Here is a tiny trained network, its code and every weight. The questions are about switching its units off for an input and a class, where a switched-off unit gives its printed mean instead of its output.

import numpy as np


def w(rows, s, z=0):
    codes = np.array(rows[::2]) - 128.0
    scale = np.full(codes.shape[1], s)
    scale[-1] = z or s
    return codes * scale


def f(y):
    return y / 2 * (1 + np.tanh(0.7978845608 * (y + 0.044715 * y**3)))


def log_softmax(a):
    a = a - a.max(-1, keepdims=True)
    return a - np.log(np.exp(a).sum(-1, keepdims=True))


def net(x, mask):
    res = np.array(x, float).reshape(1, 8) / 4 @ E
    y = f(res @ A[0][:, :-1].T + A[0][:, -1])
    res = res + np.where(mask, y, B[0][:, -1]) @ B[0][:, :-1]
    return log_softmax(res[-1] @ U[:, :-1].T + U[:, -1])


A, B = {}, {}
E = w([
[148,97,124,115],'x0',
[128,128,129,128],'x1',
[106,161,132,143],'x2',
[197,202,62,175],'x3',
[114,39,127,241],'x4',
[124,133,129,131],'x5',
[65,96,2,106],'x6',
[144,105,126,117],'x7',
],0.0093)
A[0] = w([
[150,161,111,50,114],'N0',
[211,124,212,134,117],'N1',
[214,156,85,161,65],'N2',
[172,148,164,147,165],'N3',
[147,145,210,146,170],'N4',
[161,64,122,188,152],'N5',
[148,75,124,216,139],'N6',
[48,72,170,149,77],'N7',
[124,85,135,189,119],'N8',
[147,76,162,89,167],'N9',
[116,143,132,51,102],'N10',
[196,171,82,162,60],'N11',
[226,145,67,242,143],'N12',
[192,198,41,169,106],'N13',
[142,153,40,148,125],'N14',
[226,167,191,176,156],'N15',
[111,159,165,18,103],'N16',
[101,115,79,131,206],'N17',
[82,55,151,129,129],'N18',
[39,113,172,99,121],'N19',
[131,158,186,160,251],'N20',
[98,191,129,118,224],'N21',
[159,159,115,51,116],'N22',
[41,81,186,88,142],'N23',
[160,160,120,61,108],'N24',
[89,124,51,109,128],'N25',
[75,88,162,82,77],'N26',
[62,105,7,114,158],'N27',
[183,184,115,56,94],'N28',
],0.011,0.0019)
B[0] = w([
[39,179,161,247,189],'N0',
[50,84,149,68,221],'N1',
[239,182,57,61,195],'N2',
[89,28,176,31,176],'N3',
[61,61,210,73,207],'N4',
[118,133,137,217,203],'N5',
[66,154,126,204,218],'N6',
[196,221,81,150,201],'N7',
[99,186,154,211,187],'N8',
[128,185,114,104,166],'N9',
[144,179,173,194,172],'N10',
[218,163,36,81,195],'N11',
[196,189,66,136,254],'N12',
[177,137,68,74,242],'N13',
[116,140,135,54,203],'N14',
[61,37,200,81,238],'N15',
[159,165,115,228,215],'N16',
[66,92,220,106,176],'N17',
[164,186,93,139,195],'N18',
[219,155,52,47,187],'N19',
[93,92,177,75,194],'N20',
[124,103,135,135,175],'N21',
[89,171,151,207,189],'N22',
[246,254,58,61,214],'N23',
[37,128,119,211,182],'N24',
[17,51,226,91,195],'N25',
[179,173,86,87,176],'N26',
[20,19,214,55,252],'N27',
[114,165,198,193,210],'N28',
],0.0056,0.0082)
U = w([
[54,56,180,28,111],'0',
[191,193,104,60,236],'1',
[87,167,153,254,8],'2',
],0.013,0.0016)

Each question gives the input, the list of numbers given to net, and the class t.
The units are the neurons (one row each of A and B). Each row of codes is followed by its name. A weight is (code - 128) times the scale printed after its matrix; where a second scale follows, it is the last column's (A, B and U).
mask holds one flag per neuron, in row order. A switched-off neuron (its flag False) gives its mean, the last column of its row in B, instead of its output. The means were averaged over made-up inputs and are rounded, as every weight is.
A unit's drop is (log p(t) with every unit on - log p(t) with that unit switched off) / (log p(t) with every unit on - log p(t) with every unit switched off).
The circuit of an input: a set's keep is (log p(t) with only the set's units on - log p(t) with every unit switched off) / (log p(t) with every unit on - log p(t) with every unit switched off). Starting from the 12 units with the biggest drops (on a tie, the unit counted first), units are removed one at a time, each time the one whose removal leaves the highest keep (on an exact tie, the one counted first), for as long as the keep stays at least 0.8.
circuit, biggest first: the units of the circuit, biggest drop first
top k neurons: the k neurons with the biggest drops, biggest first
drop when u is switched off: that unit's drop, to one decimal
input [-7,4,4,-7,-8,6,-6,-8], class 2: circuit, biggest first -> (N16)
input [-8,-8,8,-7,7,-6,3,-2], class 1: circuit, biggest first -> (N23; N19)
input [8,7,-6,5,-7,-1,5,-1], class 2: circuit, biggest first -> (N0; N24)
input [8,-5,-8,-4,-1,6,3,-5], class 1: top 2 neurons -> (N23; N15)
input [4,-1,-5,6,-5,4,7,-5], class 0: top 2 neurons -> (N27; N25)
input [8,-4,7,8,8,2,6,5], class 1: top 3 neurons -> (N12; N2; N13)
input [0,3,8,-7,6,-1,3,4], class 1: top 2 neurons -> (N23; N19)
input [3,-2,-1,8,8,0,0,1], class 1: top 4 neurons -> (N2; N12; N11; N13)
input [5,-8,-1,4,-1,3,-4,-3], class 0: top 2 neurons -> (N15; N23)
input [3,4,7,2,4,3,5,6], class 0: drop when N27 is switched off -> 0.6
input [-1,0,-7,6,-1,8,-8,7], class 0: drop when N15 is switched off -> 0.2
input [-5,8,-5,6,-7,2,-1,-5], class 2: drop when N0 is switched off -> 0.5
